Here is a tiny trained network, its code and every weight. The questions are about switching its units off for an input and a target symbol, where a switched-off unit gives its printed mean instead of its output.

import numpy as np


def w(rows, s, z=0):
    codes = np.array(rows[::2]) - 128.0
    scale = np.full(codes.shape[1], s)
    scale[-1] = z or s
    return codes * scale


def norm(h):
    return h / np.sqrt((h * h).mean(-1, keepdims=True) + 1e-5)


def f(y):
    return np.maximum(y, 0)


def softmax(a):
    e = np.exp(a - a.max(-1, keepdims=True))
    return e / e.sum(-1, keepdims=True)


def log_softmax(a):
    a = a - a.max(-1, keepdims=True)
    return a - np.log(np.exp(a).sum(-1, keepdims=True))


def net(x, mask):
    ids = ['αγδθλξφ'.index(c) for c in x.split()]
    T = len(ids)
    res = E[ids] + P[:T]
    u = 0
    for l in range(2):
        r = norm(res)
        for j in range(3):
            rows = slice(2 * j, 2 * j + 2)
            q, k, v = (r @ M[l][rows].T for M in (Q, K, V))
            z = softmax(np.where(np.tri(T) > 0, q @ k.T / 2**0.5, -1e9)) @ v
            o = O[l][rows]
            res = res + np.where(mask[u + j], z, o[:, -1]) @ o[:, :-1]
        u += 3
        y = f(norm(res) @ A[l][:, :-1].T + A[l][:, -1])
        res = res + np.where(mask[u : u + 16], y, B[l][:, -1]) @ B[l][:, :-1]
        u += 16
    return log_softmax(norm(res)[-1] @ U[:, :-1].T + U[:, -1])


Q, K, V, O, A, B = {}, {}, {}, {}, {}, {}
E = w([
[235,111,98,78,58],'α',
[144,140,177,236,158],'γ',
[68,116,195,222,99],'δ',
[192,206,144,173,200],'θ',
[234,157,180,89,39],'λ',
[137,202,204,181,171],'ξ',
[178,148,184,1,41],'φ',
],0.0053)
P = w([
[7,215,4,170,112],'0',
[129,225,56,215,108],'1',
[140,186,74,191,112],'2',
[157,158,96,181,127],'3',
[166,137,120,170,145],'4',
[171,112,137,163,165],'5',
[188,89,176,148,193],'6',
[178,59,193,147,224],'7',
],0.0036)
Q[0] = w([
[135,214,192,192,149],'L0H1',
[172,99,155,21,64],'L0H1',
[29,89,71,135,120],'L0H2',
[210,168,149,38,137],'L0H2',
[163,37,124,7,71],'L0H3',
[18,137,88,214,237],'L0H3',
],0.011)
K[0] = w([
[82,159,3,196,150],'L0H1',
[194,62,207,142,166],'L0H1',
[108,172,45,126,33],'L0H2',
[211,106,155,47,197],'L0H2',
[244,51,239,136,148],'L0H3',
[102,255,20,101,131],'L0H3',
],0.0096)
V[0] = w([
[93,69,31,85,52],'L0H1',
[109,146,41,163,184],'L0H1',
[213,77,34,110,125],'L0H2',
[189,133,155,150,219],'L0H2',
[119,102,168,255,175],'L0H3',
[206,182,129,142,206],'L0H3',
],0.0064)
O[0] = w([
[129,143,184,81,141,33],'L0H1',
[75,55,150,114,148,231],'L0H1',
[82,145,205,156,83,75],'L0H2',
[70,80,100,131,89,254],'L0H2',
[153,253,189,152,63,123],'L0H3',
[86,208,20,138,90,174],'L0H3',
],0.0069,0.0043)
A[0] = w([
[85,61,139,152,97,92],'L0N1',
[180,76,103,152,72,148],'L0N2',
[103,219,164,151,204,76],'L0N3',
[123,66,131,98,124,48],'L0N4',
[113,135,94,87,60,1],'L0N5',
[183,134,58,63,126,223],'L0N6',
[99,128,140,74,52,131],'L0N7',
[188,71,178,126,62,146],'L0N8',
[68,192,180,71,140,71],'L0N9',
[171,84,101,146,120,19],'L0N10',
[119,113,158,45,114,201],'L0N11',
[138,168,182,143,187,23],'L0N12',
[130,122,212,49,135,136],'L0N13',
[124,143,208,132,164,18],'L0N14',
[3,130,95,47,76,77],'L0N15',
[134,115,36,129,110,105],'L0N16',
],0.0076,0.0039)
B[0] = w([
[203,143,93,118,136,181],'L0N1',
[146,141,134,79,155,223],'L0N2',
[130,32,211,142,106,195],'L0N3',
[85,137,41,145,77,161],'L0N4',
[143,82,90,138,27,144],'L0N5',
[116,63,164,152,89,254],'L0N6',
[85,191,46,192,86,153],'L0N7',
[114,205,122,87,165,183],'L0N8',
[158,73,1,119,190,133],'L0N9',
[143,76,113,55,114,150],'L0N10',
[154,184,82,202,101,172],'L0N11',
[168,180,58,71,238,147],'L0N12',
[106,222,183,131,167,157],'L0N13',
[220,114,70,129,210,145],'L0N14',
[167,194,53,155,218,163],'L0N15',
[168,65,165,113,173,253],'L0N16',
],0.007,0.0038)
Q[1] = w([
[92,85,80,3,145],'L1H1',
[167,162,86,110,6],'L1H1',
[119,75,128,51,130],'L1H2',
[139,102,128,254,191],'L1H2',
[151,135,152,206,177],'L1H3',
[201,131,106,119,137],'L1H3',
],0.0098)
K[1] = w([
[223,1,86,50,138],'L1H1',
[178,209,55,4,35],'L1H1',
[201,151,118,52,91],'L1H2',
[136,189,244,196,243],'L1H2',
[79,79,134,161,203],'L1H3',
[174,76,77,109,147],'L1H3',
],0.0083)
V[1] = w([
[109,100,186,178,104],'L1H1',
[123,86,168,122,170],'L1H1',
[105,148,84,101,158],'L1H2',
[108,121,102,1,88],'L1H2',
[153,98,90,128,112],'L1H3',
[125,175,127,123,81],'L1H3',
],0.0077)
O[1] = w([
[223,67,128,235,100,135],'L1H1',
[203,32,61,74,90,125],'L1H1',
[78,61,193,123,170,120],'L1H2',
[184,59,147,228,232,2],'L1H2',
[102,241,134,173,160,157],'L1H3',
[180,2,119,199,209,89],'L1H3',
],0.0038,0.0066)
A[1] = w([
[108,55,163,105,151,154],'L1N1',
[133,108,229,191,110,91],'L1N2',
[76,130,96,71,171,106],'L1N3',
[53,83,154,106,131,101],'L1N4',
[186,131,203,85,159,77],'L1N5',
[191,143,181,77,165,63],'L1N6',
[176,100,170,124,96,129],'L1N7',
[71,152,152,137,180,74],'L1N8',
[88,153,102,155,156,63],'L1N9',
[114,139,140,92,175,93],'L1N10',
[130,136,148,178,111,94],'L1N11',
[52,135,254,110,125,1],'L1N12',
[87,137,165,189,145,106],'L1N13',
[91,196,76,165,200,43],'L1N14',
[120,85,202,186,90,92],'L1N15',
[185,124,226,96,173,99],'L1N16',
],0.011,0.0077)
B[1] = w([
[91,142,176,125,105,220],'L1N1',
[236,107,114,142,144,177],'L1N2',
[171,152,95,145,125,253],'L1N3',
[103,171,210,134,145,154],'L1N4',
[182,196,103,21,140,191],'L1N5',
[202,186,110,26,171,195],'L1N6',
[134,106,162,142,180,192],'L1N7',
[81,117,105,161,129,162],'L1N8',
[144,136,129,156,182,186],'L1N9',
[164,127,131,176,121,155],'L1N10',
[122,122,111,95,84,179],'L1N11',
[185,194,41,224,251,128],'L1N12',
[159,105,122,95,145,174],'L1N13',
[138,135,110,183,225,239],'L1N14',
[218,127,144,135,162,180],'L1N15',
[190,145,82,42,96,198],'L1N16',
],0.012,0.0032)
U = w([
[88,174,227,124,121,171],'α',
[218,94,189,204,96,92],'γ',
[152,166,160,24,172,47],'δ',
[111,147,100,206,200,104],'θ',
[129,60,2,107,99,2],'λ',
[70,121,119,179,20,191],'ξ',
[72,23,168,120,113,251],'φ',
],0.0085,0.0034)

Each question gives the input, a string of symbols that net reads in full, and the target symbol t.
The units are the heads (2 rows each of Q, K, V and O) and the neurons (one row each of A and B). Each row of codes is followed by its name. A weight is (code - 128) times the scale printed after its matrix; where a second scale follows, it is the last column's (O, A, B and U).
mask holds one flag per unit, layer by layer, with each layer's heads first. A switched-off unit (its flag False) gives its mean, the last column of its rows in O or B, instead of its output. The means were averaged over made-up inputs and are rounded, as every weight is.
A unit's drop is (log p(t) with every unit on - log p(t) with that unit switched off) / (log p(t) with every unit on - log p(t) with every unit switched off).
The circuit of an input: a set's keep is (log p(t) with only the set's units on - log p(t) with every unit switched off) / (log p(t) with every unit on - log p(t) with every unit switched off). Starting from the 12 units with the biggest drops (on a tie, the unit counted first), units are removed one at a time, each time the one whose removal leaves the highest keep (on an exact tie, the one counted first), for as long as the keep stays at least 0.8.
units of the circuit, in order: the units of the circuit, biggest drop first
top k neurons: the k neurons with the biggest drops, biggest first
top k neurons in layer l: the k neurons of layer l with the biggest drops, biggest first
which heads matter: for each layer, one digit per head in row order, 1 if its drop is at least 0.15 and else 0, layers parted by /
input φ λ γ α α, target θ: top neuron in layer 0 : [L0N8]
input φ γ θ θ ξ α, target φ: which heads matter : 101 / 010
input λ λ ξ ξ θ, target λ: which heads matter : 111 / 011
input δ γ ξ λ, target φ: which heads matter : 001 / 000
input φ θ θ γ γ ξ α γ, target φ: top 2 neurons : [L1N1 L1N14]
input α γ α θ θ δ, target α: top 3 neurons : [L1N4 L1N1 L0N15]
input ξ ξ α, target φ: which heads matter : 001 / 000
input φ θ φ, target λ: top 3 neurons : [L0N11 L0N6 L0N4]
input γ δ ξ φ θ φ, target λ: top 2 neurons : [L0N11 L0N3]
input γ θ θ θ θ γ, target γ: which heads matter : 001 / 000
input φ λ γ, target φ: units of the circuit, in order : [L0H3 L1N1]
input γ θ λ, target λ: top 4 neurons : [L0N16 L0N6 L0N15 L0N5]
input λ λ θ θ θ λ θ, target λ: which heads matter : 111 / 000
input θ γ ξ δ λ, target α: top neuron in layer 0 : [L0N8]
input θ δ ξ φ, target φ: top 3 neurons in layer 0 : [L0N6 L0N4 L0N11]
input α θ γ, target α: top 2 neurons : [L1N4 L1N1]
input λ θ γ δ θ θ ξ, target λ: top 2 neurons : [L0N6 L0N1]
input φ θ φ γ φ φ λ φ, target γ: top 3 neurons in layer 0 : [L0N6 L0N7 L0N11]
input λ λ θ δ γ, target λ: top 2 neurons : [L0N6 L0N3]
input α λ ξ φ φ θ, target α: top neuron in layer 1 : [L1N4]
input θ θ λ φ, target γ: top 2 neurons in layer 1 : [L1N14 L1N7]
input θ θ α θ α φ, target θ: which heads matter : 011 / 010
input α δ γ, target α: top 2 neurons : [L1N1 L1N4]
input ξ θ δ φ, target α: top 2 neurons : [L0N8 L0N13]
